Below are the code and all the weights of a small trained network. Each question names an input and a class and asks about switching units off, where a switched-off unit gives its printed mean instead of its output.

import numpy as np


def w(rows, s, z=0):
    codes = np.array(rows[::2]) - 128.0
    scale = np.full(codes.shape[1], s)
    scale[-1] = z or s
    return codes * scale


def norm(h):
    return h / np.sqrt((h * h).mean(-1, keepdims=True) + 1e-5)


def f(y):
    return y / 2 * (1 + np.tanh(0.7978845608 * (y + 0.044715 * y**3)))


def log_softmax(a):
    a = a - a.max(-1, keepdims=True)
    return a - np.log(np.exp(a).sum(-1, keepdims=True))


def net(x, mask):
    res = np.array(x, float).reshape(1, 7) / 4 @ E
    u = 0
    for l in range(3):
        y = f(norm(res) @ A[l][:, :-1].T + A[l][:, -1])
        res = res + np.where(mask[u : u + 5], y, B[l][:, -1]) @ B[l][:, :-1]
        u += 5
    return log_softmax(norm(res)[-1] @ U[:, :-1].T + U[:, -1])


A, B = {}, {}
E = w([
[126,130,129],'x0',
[136,120,124],'x1',
[82,36,194],'x2',
[147,105,115],'x3',
[122,135,133],'x4',
[2,107,54],'x5',
[125,133,131],'x6',
],0.008)
A[0] = w([
[187,230,142,96],'0.n1',
[81,199,2,2],'0.n2',
[182,131,69,174],'0.n3',
[149,87,185,70],'0.n4',
[104,215,58,164],'0.n5',
],0.011,0.0077)
B[0] = w([
[88,212,120,216],'0.n1',
[115,31,58,193],'0.n2',
[112,181,130,210],'0.n3',
[183,78,198,151],'0.n4',
[254,75,103,255],'0.n5',
],0.0091,0.0051)
A[1] = w([
[32,80,169,196],'1.n1',
[122,157,103,84],'1.n2',
[202,196,188,254],'1.n3',
[131,123,253,51],'1.n4',
[183,197,113,110],'1.n5',
],0.012,0.0055)
B[1] = w([
[95,165,153,192],'1.n1',
[202,71,87,123],'1.n2',
[129,255,164,254],'1.n3',
[237,64,192,176],'1.n4',
[128,188,30,177],'1.n5',
],0.0079,0.0089)
A[2] = w([
[146,156,80,131],'2.n1',
[143,180,211,13],'2.n2',
[7,135,135,88],'2.n3',
[150,87,51,1],'2.n4',
[126,84,71,136],'2.n5',
],0.014,0.0034)
B[2] = w([
[114,77,46,209],'2.n1',
[165,1,120,253],'2.n2',
[37,112,163,218],'2.n3',
[140,72,48,196],'2.n4',
[38,58,79,196],'2.n5',
],0.01,0.0039)
U = w([
[195,227,102,1],'0',
[120,98,43,146],'1',
[189,117,253,192],'2',
[42,101,190,48],'3',
],0.024,0.00046)

Each question gives the input, the list of numbers given to net, and the class t.
The units are the neurons (one row each of A and B). Each row of codes is followed by its name. A weight is (code - 128) times the scale printed after its matrix; where a second scale follows, it is the last column's (A, B and U).
mask holds one flag per neuron, layer by layer. A switched-off neuron (its flag False) gives its mean, the last column of its row in B, instead of its output. The means were averaged over made-up inputs and are rounded, as every weight is.
A unit's drop is (log p(t) with every unit on - log p(t) with that unit switched off) / (log p(t) with every unit on - log p(t) with every unit switched off).
unit that matters most: the unit with the biggest drop
top k neurons: the k neurons with the biggest drops, biggest first
k most important neurons of layer l: the k neurons of layer l with the biggest drops, biggest first
drop of u: that unit's drop, to one decimal
input [-2,-2,7,-3,2,0,-8], class 2: unit that matters most => 1.n4
input [-5,-8,-7,-3,6,1,-7], class 1: top 2 neurons => [0.n2; 2.n1]
input [2,2,-7,-6,5,1,4], class 1: top 2 neurons => [0.n2; 2.n1]
input [-7,4,-7,-6,-6,1,7], class 1: 2 most important neurons of layer 0 => [0.n2; 0.n4]
input [-1,-5,-8,6,8,1,3], class 1: top 2 neurons => [0.n2; 2.n1]
input [8,4,-4,5,-6,1,6], class 1: top 2 neurons => [0.n2; 1.n3]
input [3,1,1,7,6,8,7], class 3: drop of 1.n5 => 0.2
input [-5,6,-4,-6,8,1,7], class 1: drop of 0.n2 => 1.1
input [3,5,4,-5,-2,0,-6], class 2: drop of 0.n2 => 0.4
input [1,2,4,-6,4,0,-4], class 2: drop of 0.n2 => 0.4
